The symbols move the elements like this.
f: CP->NF, J814->J934, QT->HQ, RG->LM, PP->ZZ, QB->JL, DQ->HC, GQ->HF, ZJ->QQ, LH->GT, SF->LL, SG->ZN, NF->LT, HF->NS, J598->J162, MZ->LQ, HC->JR, TZ->NB, JC->JZ, J457->J814, SR->LH, ZH->JJ, LT->QH, FP->RN, MG->HD, FQ->ZJ, JD->MM, QQ->SZ, ZF->CR, DM->QS, LM->MC, J268->J598, HP->GQ, GM->PJ, MJ->JN, SB->DM, PB->JB, DG->QJ, ZC->CN, MM->JP, PQ->DC, RR->ZG, JL->TP, ZZ->LD, PJ->LF, CC->RM, QS->HB, SC->DG, NJ->PR, MS->FR, CJ->FJ, HT->QN, QG->NJ, DH->RJ, FL->BT, PC->LZ, CG->SF, GT->BB, LC->RD, LL->TR, HH->RZ, PG->BH, J162->J457, HD->NR, QR->ZH, GN->HR, BH->FF, LQ->ZP, QJ->ZL, ZG->ZM, ZP->HH, ZD->LC, BM->RQ, SN->RG, HM->BM, NH->MD, HB->JH, JJ->BL, LB->NC, SD->QR, SZ->TN, FR->RL, TP->NM, BQ->GM, FC->FB, LD->CT, JG->PN, BL->HT, ZN->ZT, JF->FL, MN->J268, TN->QP, ZM->TB, TR->DH, MC->TM, BB->MS, RL->ZC, RN->PB, TJ->FC, ZR->GH, JR->JG, ZQ->CP, QM->LJ, FB->MQ, RD->HL, MQ->TG, PH->ZD, TM->RT, NS->HS, TB->MN, NB->BQ, GD->PC, RQ->FQ, FJ->TT, QD->DS, GL->HP, RJ->PG, HL->SC, PR->LG, LZ->BR, CN->DR, QP->QF, LP->GL, CT->SG, BR->BF, DS->DZ, NG->ZQ, FF->GN, JZ->MB, BT->SD, QF->QD, MH->JC, LG->RR, FZ->TZ, GH->LP, BF->SR, ZT->FP, DZ->CG, NR->SB, TG->PQ, ZL->MZ, GS->HM, RZ->PP, RM->QM, RT->JD, JH->GD, QH->MJ, DC->LB, JP->GS, QN->ZF, PN->MG, NC->JF, JB->CJ, LF->QB, MD->SN, MB->QT, LJ->MH, DR->TJ, HS->CC, JN->NH, HR->ZR, HQ->QG, CR->NG, TT->FZ, NM->DQ
i: CP->ZQ, J814->J457, QT->MB, RG->SN, PP->RZ, QB->LF, DQ->NM, GQ->HP, ZJ->FQ, LH->SR, SF->CG, SG->CT, NF->CP, HF->GQ, J598->J268, MZ->ZL, HC->DQ, TZ->FZ, JC->MH, J457->J162, SR->BF, ZH->QR, LT->NF, FP->ZT, MG->PN, FQ->RQ, JD->RT, QQ->ZJ, ZF->QN, DM->SB, LM->RG, J268->MN, HP->GL, GM->BQ, MJ->QH, SB->NR, PB->RN, DG->SC, ZC->RL, MM->JD, PQ->TG, RR->LG, JL->QB, ZZ->PP, PJ->GM, CC->HS, QS->DM, SC->HL, NJ->QG, MS->BB, CJ->JB, HT->BL, QG->HQ, DH->TR, FL->JF, PC->GD, CG->DZ, GT->LH, LC->ZD, LL->SF, HH->ZP, PG->RJ, J162->J598, HD->MG, QR->SD, GN->FF, BH->PG, LQ->MZ, QJ->DG, ZG->RR, ZP->LQ, ZD->PH, BM->HM, SN->MD, HM->GS, NH->JN, HB->QS, JJ->ZH, LB->DC, SD->BT, SZ->QQ, FR->MS, TP->JL, BQ->NB, FC->TJ, LD->ZZ, JG->JR, BL->JJ, ZN->SG, JF->NC, MN->TB, TN->SZ, ZM->ZG, TR->LL, MC->LM, BB->GT, RL->FR, RN->FP, TJ->DR, ZR->HR, JR->HC, ZQ->NG, QM->RM, FB->FC, RD->LC, MQ->FB, TM->MC, NS->HF, TB->ZM, NB->TZ, GD->JH, RQ->BM, FJ->CJ, QD->QF, GL->LP, J934->J814, RJ->DH, HL->RD, PR->NJ, LZ->PC, CN->ZC, QP->TN, LP->GH, CT->LD, BR->LZ, DS->QD, NG->CR, FF->BH, JZ->JC, BT->FL, QF->QP, MH->LJ, LG->PR, FZ->TT, GH->ZR, BF->BR, ZT->ZN, DZ->DS, NR->HD, TG->MQ, ZL->QJ, GS->JP, RZ->HH, RM->CC, RT->TM, JH->HB, QH->LT, DC->PQ, JP->MM, QN->HT, PN->JG, NC->LB, JB->PB, LF->PJ, MD->NH, MB->JZ, LJ->QM, DR->CN, HS->NS, JN->MJ, HR->GN, HQ->QT, CR->ZF, TT->FJ, NM->TP
m: CP->ZF, J814->J268, QT->MH, RG->JN, PP->LQ, QB->BQ, DQ->QB, GQ->GH, ZJ->HM, LH->LZ, SF->QD, SG->PP, NF->CR, HF->LP, J598->ZM, MZ->SC, HC->JL, TZ->CJ, JC->RM, J457->MN, SR->PC, ZH->FL, LT->NG, FP->CT, MG->HC, FQ->GS, JD->LM, QQ->BM, ZF->JJ, DM->MG, LM->NH, J268->ZG, HP->ZR, GM->FZ, MJ->CP, SB->PN, PB->ZN, DG->LC, ZC->BB, MM->MC, PQ->FC, RR->QG, JL->GM, ZZ->ZP, PJ->TZ, CC->GQ, QS->HD, SC->ZD, NJ->MB, MS->SR, CJ->FP, HT->QR, QG->JZ, DH->CG, FL->DC, PC->QS, CG->QF, GT->BR, LL->DS, HH->ZL, PG->LL, J162->TB, HD->JR, QR->JF, GN->RJ, BH->TR, LQ->DG, QJ->RD, ZG->NJ, ZP->QJ, BM->MM, SN->MJ, HM->JD, NH->LT, HB->NR, JJ->BT, LB->MQ, SD->NC, SZ->RQ, FR->LH, TP->PJ, BQ->TT, FC->ZC, LD->HH, JG->NM, BL->SD, ZN->ZZ, JF->PQ, MN->RR, TN->FQ, ZM->PR, TR->DZ, MC->MD, BB->BF, RL->GT, RN->SG, TJ->RL, ZR->BH, JR->TP, ZQ->QN, QM->NS, FB->CN, MQ->DR, TM->SN, NS->GL, TB->LG, NB->FJ, GD->DM, RQ->JP, FJ->RN, QD->SZ, GL->HR, J934->J598, RJ->SF, HL->PH, PR->QT, LZ->HB, CN->MS, QP->ZJ, LP->GN, CT->RZ, BR->JH, DS->TN, NG->HT, FF->DH, JZ->QM, BT->LB, QF->QQ, MH->CC, LG->HQ, FZ->JB, GH->FF, BF->GD, ZT->LD, DZ->QP, NR->JG, TG->TJ, ZL->HL, GS->RT, RZ->MZ, RM->HF, RT->RG, JH->SB, QH->ZQ, DC->FB, JP->TM, QN->ZH, PN->DQ, NC->TG, JB->ZT, LF->NB, MD->QH, MB->LJ, LJ->HS, DR->FR, HS->HP, JN->NF, HR->PG, HQ->JC, CR->BL, TT->PB, NM->LF
o: CP->NG, J814->J162, QT->JZ, RG->MD, PP->HH, QB->PJ, DQ->TP, GQ->GL, ZJ->RQ, LH->BF, SF->DZ, SG->LD, NF->ZQ, HF->HP, J598->MN, MZ->QJ, HC->NM, TZ->TT, JC->LJ, J457->J598, SR->BR, ZH->SD, LT->CP, FP->ZN, MG->JG, FQ->BM, JD->TM, QQ->FQ, ZF->HT, DM->NR, LM->SN, J268->TB, HP->LP, GM->NB, MJ->LT, SB->HD, PB->FP, DG->HL, ZC->FR, MM->RT, PQ->MQ, RR->PR, JL->LF, ZZ->RZ, PJ->BQ, CC->NS, QS->SB, SC->RD, NJ->HQ, MS->GT, CJ->PB, HT->JJ, QG->QT, DH->LL, FL->NC, PC->JH, CG->DS, GT->SR, LC->PH, LL->CG, HH->LQ, PG->DH, J162->J268, HD->PN, QR->BT, GN->BH, BH->RJ, LQ->ZL, QJ->SC, ZG->LG, ZP->MZ, BM->GS, SN->NH, HM->JP, NH->MJ, HB->DM, JJ->QR, LB->PQ, SD->FL, SZ->ZJ, FR->BB, TP->QB, BQ->TZ, FC->DR, LD->PP, JG->HC, BL->ZH, ZN->CT, JF->LB, MN->ZM, TN->QQ, ZM->RR, TR->SF, MC->RG, BB->LH, RL->MS, RN->ZT, TJ->CN, ZR->GN, JR->DQ, ZQ->CR, QM->CC, FB->TJ, RD->ZD, MQ->FC, TM->LM, NS->GQ, TB->ZG, NB->FZ, GD->HB, RQ->HM, FJ->JB, QD->QP, GL->GH, J934->J457, RJ->TR, HL->LC, PR->QG, LZ->GD, CN->RL, QP->SZ, LP->ZR, CT->ZZ, BR->PC, DS->QF, NG->ZF, FF->PG, JZ->MH, BT->JF, QF->TN, MH->QM, LG->NJ, FZ->FJ, GH->HR, BF->LZ, ZT->SG, DZ->QD, NR->MG, TG->FB, ZL->DG, GS->MM, RZ->ZP, RM->HS, RT->MC, JH->QS, QH->NF, DC->TG, JP->JD, QN->BL, PN->JR, NC->DC, JB->RN, LF->GM, MD->JN, MB->JC, LJ->RM, DR->ZC, HS->HF, JN->QH, HR->FF, HQ->MB, CR->QN, TT->CJ, NM->JL
b: CP->NH, QT->RR, RG->MM, PP->ZT, QB->JR, DQ->HD, GQ->QM, ZJ->QD, LH->ZC, SF->BH, SG->JB, NF->MD, HF->LJ, MZ->ZZ, HC->NR, TZ->QB, JC->NJ, SR->RL, ZH->CR, LT->SN, FP->TT, MG->HB, FQ->QF, JD->RQ, QQ->DS, ZF->LT, DM->LZ, LM->JP, HP->RM, GM->NM, MJ->LM, SB->PC, PB->TZ, DG->HH, ZC->MQ, MM->FQ, PQ->BT, RR->J598, JL->JG, ZZ->FP, PJ->DQ, CC->JZ, QS->BR, SC->ZP, NJ->TB, MS->TJ, CJ->BQ, HT->CP, QG->ZM, DH->HR, FL->BL, PC->GT, CG->PG, GT->CN, LC->ZL, LL->FF, HH->SG, PG->GH, HD->JH, QR->ZF, GN->HP, BH->LP, LQ->LD, QJ->RZ, ZG->J162, ZP->CT, ZD->QJ, BM->TN, SN->JD, HM->SZ, NH->TM, HB->BF, JJ->NG, LB->QR, SD->QN, SZ->DZ, FR->FC, TP->PN, BQ->TP, FC->LB, LD->RN, JG->DM, BL->ZQ, ZN->CJ, JF->JJ, MN->J934, TN->CG, ZM->J457, TR->GN, MC->GS, BB->DR, RL->FB, RN->FZ, TJ->DC, ZR->HF, JR->SB, ZQ->JN, QM->QT, FB->NC, RD->MZ, MQ->JF, PH->DG, TM->HM, NS->MH, TB->J814, NB->JL, GD->LH, RQ->QP, FJ->GM, QD->TR, GL->CC, RJ->ZR, HL->LQ, PR->MN, LZ->BB, CN->TG, QP->SF, LP->HS, CT->PB, BR->MS, DS->DH, NG->MJ, FF->GL, JZ->PR, BT->HT, QF->LL, MH->QG, LG->J268, FZ->LF, GH->NS, BF->FR, ZT->FJ, DZ->RJ, NR->GD, TG->FL, ZL->PP, GS->QQ, RZ->ZN, RM->MB, RT->BM, JH->SR, QH->RG, DC->SD, JP->ZJ, QN->NF, PN->QS, NC->ZH, JB->NB, LF->HC, MD->RT, MB->LG, LJ->HQ, DR->PQ, HS->JC, JN->MC, HR->GQ, HQ->ZG, CR->QH, TT->PJ, NM->MG
v: CP->ZH, J814->RR, QT->HS, RG->CP, PP->SC, QB->FJ, DQ->NB, GQ->BH, ZJ->RT, LH->QS, SF->QQ, SG->MZ, NF->JJ, HF->FF, J598->NJ, MZ->PH, HC->BQ, TZ->ZT, JC->GQ, J457->LG, SR->DM, ZH->PQ, LT->BL, FP->HH, MG->QB, FQ->TM, JD->JN, QQ->JD, ZF->FL, DM->DQ, LM->NF, J268->QG, HP->PG, GM->PB, MJ->QN, SB->NM, PB->PP, ZC->BR, MM->NH, PQ->RL, RR->JC, JL->TT, ZZ->DG, PJ->JB, CC->ZR, QS->HC, NJ->QM, MS->GD, CJ->LD, HT->NC, QG->RM, DH->QP, FL->FC, PC->MG, CG->ZJ, GT->HB, LL->SZ, HH->RD, PG->QD, J162->PR, HD->JL, QR->TG, GN->CG, BH->DS, LQ->ZD, ZG->JZ, ZP->LC, BM->LM, SN->ZQ, HM->RG, NH->CR, HB->JR, JJ->DC, LB->CN, SD->MQ, SZ->MM, FR->PC, TP->FZ, BQ->RN, FC->GT, LD->QJ, JG->PJ, BL->LB, ZN->LQ, JF->TJ, MN->HQ, TN->JP, ZM->MB, TR->TN, MC->LT, BB->JH, RL->LZ, RN->RZ, TJ->LH, ZR->LL, JR->GM, ZQ->QR, QM->LP, FB->BB, MQ->MS, TM->QH, NS->GN, TB->QT, NB->FP, GD->PN, RQ->MC, FJ->CT, QD->BM, GL->RJ, J934->ZG, RJ->QF, PR->LJ, LZ->HD, CN->BF, QP->GS, LP->DH, CT->ZL, BR->NR, DS->RQ, NG->SD, FF->DZ, JZ->HF, BT->FB, QF->HM, MH->HP, LG->MH, FZ->ZN, GH->TR, BF->SB, ZT->ZP, DZ->FQ, NR->TP, TG->FR, GS->SN, RZ->HL, RM->GH, RT->MJ, JH->JG, QH->HT, DC->ZC, JP->MD, QN->JF, PN->LF, NC->DR, JB->ZZ, LF->CJ, MD->NG, MB->NS, LJ->GL, DR->SR, HS->HR, JN->ZF, HR->SF, HQ->CC, CR->BT, TT->SG, NM->TZ

In the rows, 468 means zero.

The rows follow the links: the fewer symbols apart two elements are, the more alike their rows tend to be.

Each row is also shifted at random along 4 hidden directions that mean nothing.

Rows in random order:
Each row is one element's numbers.
1: 469,534,496,576,334,545,488,465,483,469,465,545,552,500,305,577,554,292,522,420,522,407,453,525,331,406,380
2: 486,594,477,625,480,470,382,409,364,449,529,537,656,410,443,647,474,235,518,469,627,465,404,574,418,317,336
3: 549,427,502,549,310,593,565,536,551,411,454,531,413,544,330,406,628,430,512,466,500,384,412,447,380,559,465
4: 619,571,453,499,440,493,414,445,441,385,535,467,598,406,394,473,522,379,403,463,440,465,488,542,369,535,478
5: 594,561,460,539,406,520,435,448,456,343,572,479,583,422,361,436,582,362,415,473,463,445,438,533,346,561,488
6: 559,575,431,386,579,437,345,488,405,457,432,404,572,353,514,454,412,491,328,469,367,501,611,523,446,571,530
7: 522,503,460,272,322,379,529,328,568,632,451,418,484,534,286,614,329,482,461,303,207,520,659,486,340,315,445
8: 494,551,432,484,624,439,334,485,373,382,516,407,536,362,563,390,491,474,361,514,474,488,472,484,474,566,553
9: 617,571,462,543,482,529,394,514,410,392,467,497,601,388,444,482,531,365,410,497,516,442,487,549,409,559,456
10: 457,599,456,494,523,523,356,546,400,450,386,473,609,369,459,508,486,384,375,474,468,443,580,553,399,562,464
11: 755,461,458,433,349,425,534,332,533,412,638,440,471,511,351,444,496,463,477,425,371,501,415,466,391,438,495
12: 713,503,431,419,666,352,352,421,368,480,505,392,502,385,637,471,355,520,412,497,467,542,483,465,565,423,508
13: 715,427,463,349,337,362,568,284,558,537,584,430,435,555,358,543,376,498,520,373,319,536,476,449,430,302,450
14: 604,572,481,466,433,494,423,490,439,577,334,521,603,435,397,669,394,337,473,410,463,450,613,568,400,375,351
15: 285,624,422,403,564,399,319,410,391,452,511,385,616,358,457,495,419,426,333,428,346,514,593,533,376,493,528
16: 530,588,469,576,469,489,391,444,391,435,501,517,634,404,429,586,488,291,471,469,558,457,454,565,402,409,388
17: 631,497,447,515,664,426,349,497,360,432,481,431,481,390,631,424,452,485,426,527,557,488,426,450,548,487,511
18: 637,441,504,587,323,584,551,517,526,401,481,546,446,532,345,438,624,388,528,475,546,390,378,465,391,523,438
19: 530,598,415,369,556,345,345,335,399,450,583,374,616,361,480,512,366,451,353,431,331,560,559,537,423,441,513
20: 609,504,412,451,670,358,341,400,376,352,636,347,472,380,613,318,471,551,361,516,441,536,398,422,515,533,616
21: 788,535,456,563,474,536,417,500,425,306,552,488,571,389,459,386,585,401,403,537,530,447,405,529,429,628,500
22: 434,594,410,358,600,336,326,355,389,464,560,354,589,360,511,489,359,481,338,431,322,556,574,513,433,450,539
23: 698,517,463,430,638,438,359,553,370,597,279,471,522,384,621,587,317,472,442,481,514,485,606,508,567,410,408
24: 711,513,460,438,368,468,490,401,509,430,547,455,524,474,347,471,497,433,438,428,372,479,492,504,367,488,484
25: 420,596,465,618,498,607,362,599,396,314,451,511,609,362,432,397,645,339,374,532,563,390,465,550,368,685,496
26: 612,580,451,377,527,489,372,554,426,542,298,453,584,372,472,544,382,459,357,444,371,466,698,552,430,547,461
27: 588,534,427,422,638,416,339,488,384,434,469,393,516,366,586,406,427,522,353,499,428,505,531,479,500,553,553
28: 369,625,429,375,544,387,336,399,400,516,467,403,631,368,449,572,358,416,356,406,335,522,638,552,387,430,476
29: 793,477,454,379,362,441,518,386,540,455,543,433,479,492,353,452,462,492,436,415,319,495,517,480,389,487,502
30: 807,374,490,333,345,478,597,491,588,607,337,480,362,563,397,511,387,566,512,408,346,463,584,434,478,435,438
31: 686,455,497,476,333,520,546,478,536,524,410,523,457,534,349,542,487,417,527,420,454,429,497,482,403,420,402
32: 425,597,452,505,554,461,343,476,372,460,450,467,615,370,493,547,444,366,408,470,497,473,529,548,431,461,443
33: 357,547,453,507,631,515,328,610,382,444,352,437,497,377,552,399,519,474,363,503,497,425,546,466,454,609,543
34: 693,556,462,533,523,499,384,503,390,424,453,497,595,380,502,512,478,376,430,508,541,461,484,547,464,507,431
35: 538,566,425,486,599,390,338,385,365,363,622,403,583,360,542,434,459,433,379,501,466,526,430,509,467,493,526
36: 588,391,489,342,321,563,589,588,613,543,286,474,348,548,346,402,496,590,443,418,308,412,624,426,411,611,511
37: 380,589,437,444,591,469,327,526,391,445,414,416,568,357,506,445,463,457,338,474,414,469,588,514,423,580,531
38: 460,567,478,511,354,513,460,443,481,467,476,502,576,467,302,560,520,328,464,405,437,436,516,536,313,441,419
39: 436,388,498,512,317,527,590,468,558,446,495,514,381,570,363,434,560,461,548,453,488,425,384,425,430,466,452
40: 768,507,447,488,634,448,360,515,368,433,448,449,524,368,624,444,430,482,411,540,540,492,473,493,558,525,487
41: 454,589,439,534,563,433,340,418,363,382,573,446,615,364,503,489,483,367,406,493,515,494,438,533,434,469,476
42: 650,561,486,538,454,534,417,529,419,506,359,540,599,422,432,610,462,325,476,462,544,428,537,565,424,438,361
43: 566,570,477,566,420,540,425,495,433,424,461,525,601,426,381,537,539,317,455,465,528,425,479,552,370,492,412
44: 710,532,445,530,610,409,358,424,349,415,550,458,571,374,595,505,422,410,449,525,572,514,406,516,540,422,446
45: 726,551,476,396,432,491,442,512,467,608,287,501,570,438,407,643,359,407,446,404,399,461,676,558,416,419,376
46: 539,427,483,455,318,474,569,402,557,472,531,478,421,555,335,472,509,458,522,414,406,460,432,443,393,419,460
47: 839,426,489,497,348,541,553,497,536,426,472,509,434,518,381,423,553,462,495,473,471,428,434,463,429,536,463
48: 395,573,442,479,612,424,328,468,363,475,457,430,566,376,543,511,422,419,402,471,481,491,523,505,464,448,481
49: 681,563,433,369,540,534,371,607,448,417,343,417,548,345,482,360,485,541,271,495,329,451,676,524,420,757,577
50: 582,501,485,492,335,493,514,416,512,480,501,503,513,511,319,542,507,371,506,409,440,446,471,500,357,405,418
51: 579,485,492,523,323,576,523,522,531,440,432,521,480,509,314,463,586,396,481,442,462,397,480,488,348,537,450
52: 447,598,447,449,550,475,345,509,395,466,406,443,601,362,480,508,442,417,361,462,427,469,597,543,415,536,481
53: 581,528,439,513,641,415,342,456,357,401,537,424,527,376,602,433,458,457,411,524,535,502,420,476,520,482,510
54: 385,620,449,464,423,494,392,445,450,419,500,450,628,400,332,501,516,359,369,420,371,458,571,558,300,538,489
55: 480,522,463,360,318,543,505,516,574,472,396,437,481,488,260,413,538,497,366,383,243,424,651,486,281,633,545
56: 589,465,449,373,324,415,543,322,567,418,638,404,450,523,307,405,501,504,438,392,276,506,464,448,348,478,545
57: 745,499,470,532,372,562,492,500,501,329,536,489,507,458,362,367,624,423,425,492,465,423,425,495,370,633,511
58: 643,580,438,451,518,385,378,351,396,453,570,438,624,387,476,566,388,385,424,452,439,536,495,552,441,387,439
59: 672,440,464,498,330,497,547,395,548,314,663,451,439,516,333,325,620,472,459,468,411,459,347,439,368,570,551
60: 727,551,464,519,515,487,394,489,394,462,434,505,595,391,499,557,441,371,448,494,538,468,501,552,471,460,404
61: 394,463,474,487,301,475,550,366,552,403,621,462,451,545,285,431,573,423,495,411,393,457,394,449,330,453,497
62: 727,511,528,621,395,654,476,668,449,539,212,630,543,468,411,623,531,297,541,485,654,345,528,554,433,476,302
63: 425,558,444,440,626,448,330,531,381,491,385,419,530,374,553,468,425,478,368,475,444,474,579,488,469,523,513
64: 544,594,456,473,495,439,379,420,400,505,461,477,632,396,442,618,398,344,440,432,463,490,551,566,416,383,397
65: 731,537,467,533,425,524,443,478,450,391,504,500,570,427,405,475,538,374,441,483,498,445,457,534,402,532,450
66: 366,416,495,451,310,470,579,406,561,530,484,497,409,577,333,528,475,446,554,395,423,453,451,440,406,357,421
67: 594,419,498,406,317,544,576,537,580,556,328,503,394,553,339,490,485,501,497,408,379,416,572,451,401,497,447
68: 768,527,470,614,559,537,380,548,364,360,471,523,574,372,560,455,538,372,449,568,649,440,391,534,512,554,435
69: 497,598,472,454,457,545,393,570,439,534,286,502,606,399,396,584,448,372,398,430,426,424,667,570,369,523,413
70: 518,568,464,520,382,578,438,529,484,354,480,483,569,424,324,406,618,383,380,464,424,408,512,530,307,651,513
71: 716,524,468,483,387,479,473,415,479,440,526,483,550,462,369,516,492,388,462,439,439,470,475,522,385,454,442
72: 408,605,452,478,387,432,422,335,456,433,601,452,626,439,310,562,485,321,432,391,382,491,497,549,302,396,448
73: 724,510,485,424,371,595,490,612,524,513,273,508,499,462,353,484,510,457,409,438,384,396,647,518,371,617,458
74: 742,532,447,467,406,376,461,268,457,416,688,445,580,457,384,542,440,372,478,424,419,534,403,522,398,342,441
75: 729,493,498,528,365,517,504,467,482,521,416,547,526,503,375,608,469,344,543,432,527,433,478,520,414,367,351
76: 522,516,496,575,333,583,497,517,498,431,443,543,524,496,312,504,598,333,496,445,517,388,456,513,334,501,418
77: 620,568,457,475,459,610,402,634,462,372,356,475,561,374,407,364,589,451,317,502,412,398,602,537,361,767,540
78: 437,592,441,450,572,451,336,485,385,462,437,434,594,363,500,503,432,424,367,465,433,484,575,532,430,514,487
79: 414,476,492,517,300,552,542,482,547,456,462,514,460,539,286,475,582,393,502,416,443,404,464,471,331,485,451
80: 596,536,443,507,624,448,344,497,364,410,483,437,541,368,585,437,461,454,397,524,525,486,463,495,510,525,504
81: 432,538,445,444,644,424,332,513,377,511,392,410,499,392,576,475,411,488,392,467,459,480,555,462,487,472,513
82: 528,406,492,517,320,467,581,375,541,456,578,505,413,570,358,490,521,422,575,436,493,460,344,439,427,359,426
83: 232,504,498,517,280,576,532,513,554,481,413,519,473,542,241,496,598,370,491,391,422,378,513,478,281,495,447
84: 450,561,412,353,644,290,327,328,378,500,569,338,538,380,560,498,323,509,369,425,343,575,540,472,478,372,542
85: 628,574,451,427,559,387,364,407,378,561,434,458,612,386,520,649,309,390,445,437,457,526,574,554,486,329,385
86: 570,400,513,548,319,525,584,461,535,500,463,551,411,575,368,530,524,398,598,444,548,420,378,450,441,368,379
87: 461,534,477,516,329,495,492,402,503,449,538,496,544,501,290,536,538,339,489,403,435,443,461,511,315,417,431
88: 490,542,455,498,638,409,338,472,351,525,422,450,538,394,590,560,381,418,453,477,542,494,501,494,519,368,434
89: 681,532,464,549,391,454,466,346,454,380,645,490,575,460,372,516,523,334,493,454,499,484,368,524,384,401,430
90: 269,615,415,337,591,403,313,456,407,486,441,353,578,352,471,457,396,499,289,418,276,511,673,510,380,551,572

Some elements, each with its row:
FB 42
GM 53
JB 17
QN 57
HT 73
SN 7
JR 22
MD 31
CP 87
JF 5
NM 90
QS 32
TJ 77
HM 46
RG 18
BF 49
MC 56
DR 69
NF 29
HB 52
FC 21
PQ 14
CJ 33
QQ 36
NC 65
CN 16
JH 28

Row, symbols taken left to right, then the row they reach:
67 o i f i: 13
9 b o b i: 43
25 o f: 26
19 i f i m: 6
3 f m: 79
58 v m b: 85
61 v i i: 11
34 f f: 60
84 i f m b: 88
72 b i i: 89
10 f b b b: 45
44 i m f: 37
2 v o m o: 78
83 i b f v: 59
54 v v v: 35
50 b i m: 55
75 b f m i: 76
24 b f m i: 1
41 i f v b: 15
68 v o m o: 80
82 i i: 86
70 v m b: 4
74 b f m: 38

